Moves between objects:
zupa: κ>sava, δ>bifu, χ>mego, π>duvo, ψ>gala, ζ>bizi
bizi: κ>zupa, δ>meza, χ>gala, π>gemi, ψ>tifu, ζ>nira
kemo: κ>tape, δ>vere, χ>vuti, π>susu, ψ>kufi, ζ>rupe
falo: κ>sule, δ>leke, χ>lana, π>keno, ψ>vipi, ζ>sevu
duvo: κ>nite, δ>gala, χ>gusu, π>sava, ψ>tepi, ζ>gemi
velo: κ>nudu, δ>komu, χ>nuze, π>love, ψ>kise, ζ>nite
keno: κ>seve, δ>vipi, χ>madu, π>sule, ψ>nanu, ζ>zude
geve: κ>mare, δ>bevi, χ>sazo, π>nudi, ψ>soka, ζ>lana
vipi: κ>lana, δ>falo, χ>seve, π>nanu, ψ>keno, ζ>zugi
megi: κ>bafe, δ>nudi, χ>mubo, π>sazo, ψ>mare, ζ>bevi
tibi: κ>pile, δ>nuze, χ>muso, π>nupi, ψ>kito, ζ>love
zude: κ>keno, δ>zugi, χ>nanu, π>falo, ψ>leke, ζ>muso
nuze: κ>pela, δ>nudu, χ>pile, π>kito, ψ>tibi, ζ>kise
komu: κ>gofu, δ>taki, χ>nudu, π>kise, ψ>velo, ζ>mego
love: κ>tibi, δ>kise, χ>kito, π>nudu, ψ>gofu, ζ>taki
babu: κ>faku, δ>lede, χ>poka, π>zoto, ψ>nufu, ζ>bunu
mare: κ>mubo, δ>megi, χ>lede, π>bunu, ψ>sazo, ζ>geve
nira: κ>bizi, δ>mida, χ>tifu, π>pivi, ψ>memo, ζ>zufo
tifu: κ>gala, δ>bizi, χ>duvo, π>bifu, ψ>gemi, ζ>memo
nite: κ>velo, δ>mego, χ>kise, π>taki, ψ>gusu, ζ>duvo
faku: κ>noku, δ>bake, χ>vere, π>rupe, ψ>poka, ζ>babu
rupe: κ>kemo, δ>poka, χ>kufi, π>noku, ψ>seto, ζ>zoto
gusu: κ>kise, δ>nite, χ>love, π>komu, ψ>taki, ζ>tepi
zefu: κ>pivi, δ>boka, χ>meza, π>nira, ψ>mida, ζ>kiku
noku: κ>susu, δ>seto, χ>buza, π>kemo, ψ>vere, ζ>faku
sava: κ>taki, δ>tepi, χ>komu, π>nite, ψ>mego, ζ>zupa
zuta: κ>sapa, δ>nage, χ>zufo, π>nave, ψ>bilu, ζ>vuti
kuni: κ>nave, δ>kazi, χ>kiku, π>zuta, ψ>nage, ζ>buza
buza: κ>kuni, δ>susu, χ>nage, π>vuti, ψ>tape, ζ>vere
vere: κ>buza, δ>noku, χ>tape, π>kufi, ψ>kemo, ζ>poka
meza: κ>bifu, δ>pivi, χ>zupa, π>tifu, ψ>bizi, ζ>mida
nudi: κ>bunu, δ>soka, χ>bafe, π>mare, ψ>megi, ζ>madu
bifu: κ>tepi, δ>gemi, χ>sava, π>gala, ψ>zupa, ζ>meza
pile: κ>zugi, δ>pela, χ>zude, π>gazo, ψ>muso, ζ>tibi
zoto: κ>rupe, δ>nufu, χ>seto, π>faku, ψ>bake, ζ>mubo
zufo: κ>nira, δ>sapa, χ>memo, π>zefu, ψ>boka, ζ>bilu
madu: κ>nudi, δ>seve, χ>megi, π>geve, ψ>bevi, ζ>nanu
gemi: κ>duvo, δ>tifu, χ>tepi, π>zupa, ψ>bifu, ζ>pivi
vuti: κ>zuta, δ>tape, χ>bilu, π>kuni, ψ>kazi, ζ>kufi
kise: κ>nuze, δ>velo, χ>tibi, π>gofu, ψ>love, ζ>gusu
bafe: κ>nufu, δ>bunu, χ>zoto, π>lede, ψ>mubo, ζ>megi
nupi: κ>gazo, δ>kito, χ>sevu, π>pile, ψ>pela, ζ>nudu
susu: κ>kazi, δ>kufi, χ>kuni, π>tape, ψ>buza, ζ>noku
poka: κ>vere, δ>faku, χ>kemo, π>seto, ψ>rupe, ζ>nufu
pivi: κ>gemi, δ>memo, χ>bifu, π>bizi, ψ>meza, ζ>zefu
sapa: κ>mida, δ>kiku, χ>nira, π>boka, ψ>zufo, ζ>zuta
bilu: κ>zufo, δ>zuta, χ>boka, π>kiku, ψ>nave, ζ>kazi
sazo: κ>lede, δ>mare, χ>babu, π>bafe, ψ>bunu, ζ>soka
nage: κ>kiku, δ>kuni, χ>sapa, π>bilu, ψ>zuta, ζ>tape
kiku: κ>zefu, δ>nave, χ>mida, π>zufo, ψ>sapa, ζ>nage
nudu: κ>nupi, δ>gofu, χ>pela, π>tibi, ψ>nuze, ζ>velo
mida: κ>meza, δ>zefu, χ>bizi, π>memo, ψ>nira, ζ>sapa
lana: κ>geve, δ>sule, χ>soka, π>madu, ψ>seve, ζ>vipi
kufi: κ>vuti, δ>kemo, χ>kazi, π>buza, ψ>susu, ζ>seto
taki: κ>love, δ>gusu, χ>gofu, π>velo, ψ>komu, ζ>sava
sevu: κ>falo, δ>gazo, χ>vipi, π>zude, ψ>zugi, ζ>pela
tape: κ>nage, δ>buza, χ>zuta, π>kazi, ψ>vuti, ζ>kemo
nufu: κ>poka, δ>babu, χ>rupe, π>bake, ψ>zoto, ζ>bafe
leke: κ>nanu, δ>zude, χ>sule, π>vipi, ψ>falo, ζ>gazo
boka: κ>memo, δ>zufo, χ>pivi, π>mida, ψ>zefu, ζ>nave
lede: κ>bake, δ>mubo, χ>faku, π>nufu, ψ>babu, ζ>sazo
tepi: κ>gusu, δ>duvo, χ>taki, π>mego, ψ>sava, ζ>bifu
sule: κ>bevi, δ>nanu, χ>geve, π>seve, ψ>lana, ζ>falo
bunu: κ>babu, δ>sazo, χ>nufu, π>mubo, ψ>bafe, ζ>nudi
bake: κ>seto, δ>zoto, χ>noku, π>poka, ψ>faku, ζ>lede
mubo: κ>zoto, δ>bafe, χ>bake, π>babu, ψ>lede, ζ>mare
gazo: κ>leke, δ>muso, χ>falo, π>zugi, ψ>sevu, ζ>nupi
muso: κ>zude, δ>pile, χ>leke, π>sevu, ψ>gazo, ζ>kito
kito: κ>muso, δ>tibi, χ>gazo, π>pela, ψ>nupi, ζ>gofu
mego: κ>komu, δ>sava, χ>velo, π>gusu, ψ>nite, ζ>gala
bevi: κ>megi, δ>madu, χ>mare, π>soka, ψ>geve, ζ>sule
nanu: κ>madu, δ>keno, χ>bevi, π>lana, ψ>sule, ζ>leke
gala: κ>mego, δ>zupa, χ>nite, π>tepi, ψ>duvo, ζ>tifu
zugi: κ>vipi, δ>sevu, χ>keno, π>leke, ψ>zude, ζ>pile
memo: κ>tifu, δ>nira, χ>gemi, π>meza, ψ>pivi, ζ>boka
gofu: κ>kito, δ>love, χ>nupi, π>nuze, ψ>nudu, ζ>komu
kazi: κ>bilu, δ>vuti, χ>nave, π>nage, ψ>kuni, ζ>susu
nave: κ>boka, δ>bilu, χ>zefu, π>sapa, ψ>kiku, ζ>kuni
soka: κ>sazo, δ>geve, χ>bunu, π>megi, ψ>nudi, ζ>seve
pela: κ>sevu, δ>nupi, χ>zugi, π>muso, ψ>pile, ζ>nuze
seve: κ>soka, δ>lana, χ>nudi, π>bevi, ψ>madu, ζ>keno
seto: κ>kufi, δ>rupe, χ>susu, π>vere, ψ>noku, ζ>bake

The rows follow the links: the fewer symbols apart two objects are, the more alike their rows tend to be.

Each row is also shifted at random along 2 hidden directions that mean nothing.

Some objects, each with a row of numbers:
kise: [7,8,-5,-17,-17,14,10,2,22,24,-16,-2,-20,-18,6,8,-8,-2,12,-11,20,-8,1,-33,-2]
zugi: [-8,12,-12,-4,-34,-12,2,-13,-15,6,-16,2,-15,-16,1,14,-23,-7,3,1,-13,-1,2,57,-4]
lana: [-9,9,-9,9,-29,-22,-1,-12,-37,-10,-8,6,-2,-9,-4,10,-22,5,-5,5,-27,5,2,28,-7]
taki: [8,5,-3,-17,-10,16,8,8,-39,25,-14,-3,-20,-16,4,5,-4,11,11,-10,26,-9,5,-50,-6]
kufi: [-3,-12,9,12,28,-5,-8,0,56,-18,18,-2,21,21,-2,-13,16,-13,-9,6,-9,6,-7,24,8]
nira: [-1,-4,7,-11,27,20,-1,5,48,13,9,-11,-1,12,10,-11,20,-26,4,1,27,-10,-1,85,8]
poka: [-9,-8,3,16,15,-15,-10,-7,-10,-22,15,2,21,18,-5,-7,7,-4,-11,12,-23,8,-1,58,4]
sule: [-5,8,-9,8,-29,-20,2,-11,21,-9,-12,5,-3,-12,-4,12,-22,-1,-2,1,-26,7,-3,-8,-4]
mare: [-1,-1,-2,17,-12,-22,-1,-5,-3,-22,2,9,12,-1,-10,5,-11,18,-8,4,-31,13,-3,-83,-4]
tibi: [-2,12,-9,-10,-26,3,5,-4,-49,19,-18,-1,-22,-18,3,13,-17,2,8,-3,7,-9,6,34,-6]
komu: [9,7,-4,-18,-12,17,9,5,29,24,-15,-5,-19,-16,5,6,-5,-3,14,-11,24,-9,1,-38,-1]
babu: [-4,-5,2,19,5,-20,-6,-5,-16,-26,10,6,19,10,-7,-2,-2,11,-13,6,-28,11,-1,-22,0]
mida: [2,-6,8,-8,28,20,-3,10,-48,10,9,-6,1,11,6,-10,20,2,3,0,26,-8,5,41,3]
velo: [6,8,-5,-16,-16,13,10,4,-9,23,-14,-3,-22,-16,5,9,-6,3,11,-9,22,-9,3,-21,-5]
madu: [-9,7,-8,12,-25,-23,0,-11,-2,-14,-8,7,2,-8,-5,11,-20,3,-6,3,-30,7,-1,-6,-4]
boka: [3,-8,11,-7,31,18,-2,8,32,8,14,-7,4,14,5,-13,22,-12,2,0,24,-6,-1,33,7]
nite: [8,4,0,-17,-6,19,6,7,-41,25,-12,-4,-18,-13,4,4,-1,7,11,-9,28,-11,6,-16,-5]
tape: [-2,-13,11,10,30,0,-9,5,-26,-13,19,0,18,20,-3,-14,19,4,-8,7,-3,4,-1,22,4]
bizi: [3,-3,5,-15,18,23,1,6,4,19,4,-8,-9,4,10,-6,15,-15,5,-2,32,-11,3,66,4]
bevi: [-12,6,-9,11,-24,-25,-3,-19,45,-15,-5,4,2,-3,-2,8,-19,-18,-7,7,-32,7,-4,62,1]
zoto: [-2,-9,4,16,9,-17,-6,-3,62,-26,12,5,21,11,-6,-5,2,-1,-9,4,-25,14,-8,-55,4]
kito: [4,11,-9,-11,-27,1,9,-1,-23,16,-20,2,-20,-21,1,13,-17,6,8,-7,9,-4,4,-36,-7]
gofu: [1,10,-7,-17,-21,8,9,-2,27,22,-19,-3,-21,-18,7,9,-12,-13,10,-8,15,-8,0,20,-3]
falo: [-5,10,-11,1,-34,-16,3,-10,4,-1,-15,5,-9,-15,-2,13,-24,-3,1,0,-17,0,0,5,-7]
soka: [-2,3,-6,16,-19,-23,0,-5,-3,-19,-3,10,7,-5,-9,7,-17,15,-6,4,-32,12,-2,-66,-4]
noku: [-3,-11,7,15,21,-8,-9,0,13,-20,18,3,21,19,-3,-9,13,0,-11,9,-16,9,-4,-1,5]

The symbols that take the first to the second take the third to the fourth, perhaps in another order. What is the fourth?
Answer with the object's name.
[-1,7,-8,8,-27,-20,3,-6,-13,-12,-10,9,-1,-11,-7,11,-20,14,-3,-1,-25,7,0,-62,-5]
to [-9,3,-7,14,-19,-24,-1,-13,30,-18,-2,5,7,-1,-4,6,-15,-8,-7,4,-32,7,-4,18,-1]
as [-9,14,-14,-5,-34,-9,3,-12,-24,10,-19,1,-18,-17,2,15,-24,-9,4,0,-7,-4,3,67,-5]
to falo

[8,2,1,-19,2,21,7,8,40,24,-6,-6,-15,-8,7,-1,5,-9,12,-9,32,-8,-1,-15,0]
to [5,6,-4,-19,-12,17,8,2,62,26,-12,-6,-20,-13,8,4,-4,-19,12,-9,26,-10,-1,15,0]
as [-17,4,-8,15,-16,-25,-9,-17,-7,-20,0,5,8,4,-2,5,-14,-13,-11,12,-35,7,0,101,-1]
to mubo

[-2,-7,5,18,14,-14,-7,-1,12,-25,14,4,22,16,-7,-6,6,5,-11,7,-24,10,-4,-19,1]
to [-7,-8,6,15,22,-10,-12,-2,-59,-21,18,1,20,20,-3,-10,12,8,-11,13,-18,6,2,50,2]
as [-7,-2,-3,17,-8,-23,-4,-9,20,-22,5,6,15,4,-6,1,-10,0,-8,7,-33,11,-4,-7,0]
to babu

[-8,7,-10,9,-27,-22,1,-14,33,-12,-8,5,1,-7,-3,9,-21,-10,-4,4,-28,7,-3,24,-1]
to [-7,-2,-1,19,-6,-22,-5,-10,42,-24,7,6,14,7,-5,1,-8,-5,-10,6,-32,11,-7,-5,2]
as [6,-9,11,-4,30,19,-3,11,-3,5,13,-6,7,14,2,-12,23,1,1,0,23,-4,1,-7,4]
to gemi

[-1,-5,7,-9,27,20,-3,7,-30,13,10,-9,1,13,8,-12,21,-8,2,3,25,-10,5,80,3]
to [1,-10,10,-2,32,13,-7,6,-13,1,17,-7,9,17,4,-13,23,-5,-1,4,17,-4,2,40,6]
as [8,-6,9,-12,24,22,2,9,66,15,8,-8,-1,8,8,-12,20,-16,8,-6,30,-5,-4,1,7]
to zufo

[-1,-11,8,15,23,-9,-7,1,23,-21,17,2,22,18,-6,-10,12,-1,-11,6,-16,9,-5,-9,5]
to [1,-12,10,12,27,-2,-8,2,38,-19,18,1,21,18,-4,-13,16,-1,-8,5,-7,7,-5,-20,8]
as [0,-9,11,0,34,14,-7,7,-54,0,16,-5,9,18,3,-14,22,3,-3,6,14,-4,5,46,3]
to zufo

[11,-10,12,-8,28,22,0,14,13,11,10,-4,2,9,1,-10,22,5,5,-4,28,-5,-1,-48,5]
to [2,2,2,-17,12,22,1,4,-19,22,-2,-10,-12,1,9,-4,11,-13,8,-2,31,-13,5,76,2]
as [-6,1,-4,17,-10,-25,-4,-9,27,-22,3,6,13,2,-7,2,-11,-3,-9,6,-33,10,-5,-1,1]
to bake

[-2,-10,11,4,35,6,-8,5,-55,-6,18,-4,14,21,1,-13,21,4,-6,7,7,-1,4,51,3]
to [0,-11,11,1,34,11,-6,5,33,-4,17,-5,12,20,3,-14,22,-12,-5,3,11,-2,-3,34,7]
as [-11,-3,-2,17,-1,-22,-8,-10,13,-25,9,5,17,11,-3,-1,-4,-6,-12,10,-32,10,-4,41,2]
to babu

[6,11,-6,-8,-30,-1,9,1,-61,12,-21,5,-18,-21,-3,15,-19,24,6,-8,2,-3,6,-75,-11]
to [-2,12,-11,-10,-32,-6,7,-8,-11,13,-18,1,-19,-20,1,12,-20,-2,5,-3,-2,-4,3,12,-6]
as [-7,11,-13,-3,-35,-13,3,-12,9,3,-17,3,-12,-16,0,15,-23,-9,3,0,-15,0,-1,37,-3]
to leke

[4,8,-4,-20,-13,15,9,1,80,26,-12,-6,-19,-15,9,5,-6,-21,12,-9,26,-8,-2,7,2]
to [2,11,-10,-11,-30,4,11,-4,83,18,-17,1,-19,-21,4,12,-18,-17,10,-9,7,-4,-4,-18,-1]
as [7,-13,13,1,33,13,-2,12,39,-2,18,-3,12,15,0,-15,23,0,0,-1,16,1,-4,-47,7]
to nira

[4,11,-8,-10,-28,2,7,1,-101,15,-21,3,-21,-22,-2,14,-17,24,7,-6,5,-8,9,-39,-10]
to [0,8,-9,3,-32,-16,7,-7,67,-2,-14,6,-7,-17,-4,12,-23,-4,3,-5,-18,7,-6,-57,-2]
as [7,9,-6,-17,-18,12,12,3,50,22,-16,-2,-21,-19,4,8,-11,-9,12,-11,19,-7,-2,-34,-1]
to sevu

[7,11,-6,-13,-22,7,10,2,-9,20,-18,0,-21,-20,3,11,-12,6,12,-10,14,-6,4,-46,-4]
to [0,13,-9,-8,-32,-3,7,-7,23,12,-20,1,-18,-19,2,12,-20,-7,8,-6,-2,-2,0,-2,-4]
as [0,11,-11,-5,-32,-8,7,-6,-30,7,-19,5,-14,-20,-3,14,-22,10,3,-5,-9,0,3,-35,-8]
to keno

[1,-11,10,15,24,-7,-7,4,-37,-20,18,3,21,18,-5,-10,14,15,-11,6,-15,8,-1,-22,1]
to [3,-11,12,3,34,9,-5,8,34,-5,18,-5,15,19,2,-15,22,-4,-3,2,10,3,-3,-9,6]
as [1,10,-8,-13,-25,5,9,-2,-22,18,-18,-1,-20,-20,3,12,-14,3,9,-8,11,-8,5,-3,-5]
to zugi

[7,-2,5,-16,15,25,3,9,45,19,3,-8,-8,1,8,-7,14,-12,9,-7,33,-9,-1,4,5]
to [5,1,2,-15,9,22,2,10,-55,23,-3,-5,-13,-4,6,-2,10,4,9,-4,33,-12,7,23,-2]
as [1,0,4,-17,14,23,2,6,3,22,0,-9,-11,1,9,-5,12,-12,8,-3,34,-11,2,59,5]
to gala

[-8,6,-9,11,-24,-23,1,-12,54,-13,-7,6,2,-6,-5,9,-20,-10,-5,3,-28,9,-5,6,-1]
to [-12,3,-6,16,-14,-24,-5,-13,-29,-21,-1,7,10,2,-5,7,-14,2,-10,9,-35,7,0,44,-2]
as [-8,14,-11,-9,-30,-2,5,-9,-79,15,-20,-1,-22,-18,4,14,-18,1,4,-2,1,-8,9,71,-8]
to sevu

[7,-8,11,-6,30,20,-3,12,4,8,13,-5,4,12,4,-13,22,0,3,-3,24,-4,-2,-13,5]
to [1,1,3,-17,14,20,1,5,2,22,0,-10,-11,3,10,-5,13,-19,8,-1,32,-12,3,84,3]
as [-1,-11,9,3,33,7,-6,4,87,-7,20,-5,17,20,3,-16,22,-23,-5,4,7,4,-8,39,12]
to zefu

[-9,0,-2,16,-7,-24,-5,-10,-3,-24,5,6,13,6,-5,1,-9,0,-12,11,-33,10,-2,25,1]
to [-8,-1,-4,16,-10,-24,-4,-10,34,-22,2,5,13,4,-5,2,-10,-6,-9,7,-33,11,-6,12,1]
as [4,4,-1,-18,0,21,6,6,-37,25,-8,-6,-17,-10,6,3,4,2,10,-6,30,-12,7,16,-2]
to tepi

[14,-3,6,-17,13,24,8,15,47,21,-1,-6,-9,-6,6,-5,13,-1,12,-11,34,-6,-1,-68,3]
to [4,7,-3,-18,-11,16,7,3,-13,26,-14,-6,-20,-14,6,6,-3,-3,11,-8,25,-11,4,17,-2]
as [-7,4,-6,14,-20,-24,-2,-11,-21,-18,-6,9,4,-4,-7,8,-18,9,-8,3,-32,9,0,-12,-5]
to lede

